Below are the code and all the weights of a small trained network. Each question names an input and a class and asks about switching units off, where a switched-off unit gives its printed mean instead of its output.

import numpy as np


def w(rows, s, z=0):
    codes = np.array(rows[::2]) - 128.0
    scale = np.full(codes.shape[1], s)
    scale[-1] = z or s
    return codes * scale


def norm(h):
    return h / np.sqrt((h * h).mean(-1, keepdims=True) + 1e-5)


def f(y):
    return np.maximum(y, 0)


def log_softmax(a):
    a = a - a.max(-1, keepdims=True)
    return a - np.log(np.exp(a).sum(-1, keepdims=True))


def net(x, mask):
    res = np.array(x, float).reshape(1, 7) / 4 @ E
    u = 0
    for l in range(2):
        y = f(norm(res) @ A[l][:, :-1].T + A[l][:, -1])
        res = res + np.where(mask[u : u + 13], y, B[l][:, -1]) @ B[l][:, :-1]
        u += 13
    return log_softmax(norm(res)[-1] @ U[:, :-1].T + U[:, -1])


A, B = {}, {}
E = w([
[81,182,157,88,161,148,5,97,152,102],'x0',
[211,124,189,87,120,188,169,148,97,103],'x1',
[91,156,82,88,203,138,253,107,88,14],'x2',
[122,73,96,179,166,140,108,72,111,84],'x3',
[65,174,104,202,169,224,139,196,77,160],'x4',
[31,50,175,158,143,119,98,156,136,141],'x5',
[174,150,148,153,179,143,91,127,229,77],'x6',
],0.0078)
A[0] = w([
[137,42,183,208,67,83,59,94,181,101,133],'0.n0',
[151,180,181,81,95,199,85,213,151,198,116],'0.n1',
[137,198,140,116,146,171,133,97,136,124,155],'0.n2',
[203,135,125,187,97,103,189,191,193,97,34],'0.n3',
[111,149,135,120,236,139,52,110,157,86,62],'0.n4',
[146,114,180,112,193,189,76,59,165,80,143],'0.n5',
[56,178,89,181,63,119,51,167,159,177,151],'0.n6',
[99,88,157,103,175,102,147,85,147,119,3],'0.n7',
[94,172,125,197,180,108,162,124,186,139,22],'0.n8',
[87,127,143,26,150,25,85,123,206,89,130],'0.n9',
[159,121,101,128,98,99,185,199,88,162,48],'0.n10',
[185,110,117,88,119,64,60,93,163,143,97],'0.n11',
[153,1,137,172,71,133,82,102,198,130,87],'0.n12',
],0.0087,0.0028)
B[0] = w([
[171,72,160,98,192,214,224,148,71,98,253],'0.n0',
[112,161,78,197,126,94,85,205,38,98,219],'0.n1',
[115,100,152,119,50,134,96,163,146,162,183],'0.n2',
[118,174,119,93,144,32,160,184,142,134,182],'0.n3',
[134,107,120,160,141,133,15,110,157,129,212],'0.n4',
[81,162,107,97,92,80,42,88,194,123,218],'0.n5',
[60,175,116,157,151,209,88,33,180,100,244],'0.n6',
[137,129,110,155,101,155,77,135,115,80,158],'0.n7',
[167,124,187,115,78,56,197,115,119,167,165],'0.n8',
[156,165,186,112,80,103,135,40,156,109,239],'0.n9',
[92,160,121,97,158,146,2,65,142,127,188],'0.n10',
[120,110,181,130,86,177,178,137,88,94,216],'0.n11',
[182,99,137,91,158,109,174,125,21,200,231],'0.n12',
],0.0084,0.0069)
A[1] = w([
[128,158,89,165,230,102,173,146,102,193,178],'1.n0',
[20,116,212,188,107,118,111,138,186,105,231],'1.n1',
[177,128,195,155,90,165,61,235,172,155,98],'1.n2',
[185,113,138,166,153,113,129,156,104,6,177],'1.n3',
[46,169,143,154,133,161,85,64,252,153,104],'1.n4',
[93,90,43,170,62,139,78,115,240,176,100],'1.n5',
[172,116,175,162,187,225,165,142,115,254,173],'1.n6',
[33,55,93,189,199,138,138,186,55,158,122],'1.n7',
[127,84,184,102,178,147,2,112,198,21,108],'1.n8',
[199,137,175,205,55,127,177,178,173,112,100],'1.n9',
[195,120,76,46,135,146,232,104,140,84,2],'1.n10',
[185,132,201,21,89,141,170,45,151,159,13],'1.n11',
[106,39,114,179,155,157,141,160,90,116,112],'1.n12',
],0.0074,0.0029)
B[1] = w([
[99,32,98,125,166,63,147,109,214,130,188],'1.n0',
[76,87,100,90,169,142,113,62,117,120,229],'1.n1',
[110,134,54,105,158,123,186,159,110,158,171],'1.n2',
[87,98,81,85,66,138,115,96,211,185,192],'1.n3',
[86,55,59,147,93,203,115,88,167,91,242],'1.n4',
[117,153,138,119,92,155,130,81,183,71,176],'1.n5',
[78,109,64,44,138,145,119,89,110,110,223],'1.n6',
[113,35,102,80,196,174,255,194,104,200,236],'1.n7',
[105,157,102,187,164,174,126,35,181,99,255],'1.n8',
[160,52,95,76,186,159,176,202,160,129,160],'1.n9',
[137,144,157,149,153,123,28,96,177,66,194],'1.n10',
[227,84,207,104,63,57,208,63,39,132,230],'1.n11',
[82,180,135,154,111,82,211,166,109,169,189],'1.n12',
],0.008,0.0067)
U = w([
[42,133,92,172,142,191,69,27,186,67,210],'0',
[224,92,253,85,77,52,159,47,107,70,148],'1',
[160,145,207,243,174,105,134,149,114,127,2],'2',
[179,172,111,134,146,16,131,233,228,90,100],'3',
[158,191,123,159,73,154,83,212,74,145,65],'4',
[82,33,100,125,192,148,226,201,55,175,176],'5',
],0.011,0.0054)

Each question gives the input, the list of numbers given to net, and the class t.
The units are the neurons (one row each of A and B). Each row of codes is followed by its name. A weight is (code - 128) times the scale printed after its matrix; where a second scale follows, it is the last column's (A, B and U).
mask holds one flag per neuron, layer by layer. A switched-off neuron (its flag False) gives its mean, the last column of its row in B, instead of its output. The means were averaged over made-up inputs and are rounded, as every weight is.
A unit's drop is (log p(t) with every unit on - log p(t) with that unit switched off) / (log p(t) with every unit on - log p(t) with every unit switched off).
The circuit of an input: a set's keep is (log p(t) with only the set's units on - log p(t) with every unit switched off) / (log p(t) with every unit on - log p(t) with every unit switched off). Starting from the 12 units with the biggest drops (on a tie, the unit counted first), units are removed one at a time, each time the one whose removal leaves the highest keep (on an exact tie, the one counted first), for as long as the keep stays at least 0.8.
units of the circuit, in order: the units of the circuit, biggest drop first
most important unit: the unit with the biggest drop
k most important neurons: the k neurons with the biggest drops, biggest first
k most important neurons of layer l: the k neurons of layer l with the biggest drops, biggest first
drop when u is switched off: that unit's drop, to one decimal
input [2,3,-2,1,-4,6,0], class 1: most important neuron of layer 0 => [0.n9]
input [-3,7,-5,-4,-1,-5,6], class 3: units of the circuit, in order => [0.n3, 0.n1]
input [3,-3,-3,7,-6,8,0], class 1: units of the circuit, in order => [0.n12, 0.n9]
input [-4,-1,6,3,-1,-5,-7], class 0: 3 most important neurons => [1.n10, 0.n12, 0.n9]
input [-7,8,-3,6,3,-6,-5], class 1: 2 most important neurons of layer 1 => [1.n7, 1.n4]
input [-6,-4,-5,3,6,-3,-8], class 0: 2 most important neurons => [0.n6, 0.n10]
input [4,3,-3,2,7,-2,-5], class 5: 2 most important neurons => [0.n1, 1.n7]
input [-1,-8,2,4,-6,7,3], class 1: 2 most important neurons => [0.n9, 0.n12]
input [-6,-6,0,-6,-2,-5,-2], class 3: 3 most important neurons => [0.n3, 0.n6, 0.n9]
input [-2,-4,6,-5,5,3,5], class 5: 3 most important neurons => [0.n5, 0.n9, 0.n6]
input [2,6,3,-2,8,-6,7], class 4: 3 most important neurons => [0.n6, 0.n2, 0.n1]
input [-5,1,4,-1,-4,8,2], class 1: 2 most important neurons => [0.n1, 0.n9]
input [4,8,-8,-4,-3,6,0], class 5: 2 most important neurons => [0.n1, 0.n0]
input [1,1,-4,-8,4,-5,-2], class 4: most important unit => 0.n1
input [3,6,-4,7,-3,3,8], class 1: 2 most important neurons => [0.n12, 0.n0]
input [-8,-6,0,-5,0,-4,-1], class 3: 2 most important neurons => [0.n3, 0.n6]
input [-6,-7,-8,3,5,-1,2], class 5: 2 most important neurons => [0.n12, 0.n0]
input [-3,-1,-6,-3,-3,-8,3], class 5: 2 most important neurons of layer 1 => [1.n9, 1.n2]
input [0,-3,-7,4,-4,3,-1], class 1: 2 most important neurons of layer 0 => [0.n1, 0.n9]
input [1,4,-7,-3,-2,-4,1], class 5: drop when 0.n1 is switched off => 0.3
input [2,3,-5,7,-2,-5,7], class 1: drop when 0.n12 is switched off => 0.8
input [3,2,-1,6,-5,0,4], class 1: drop when 1.n11 is switched off => 0.1
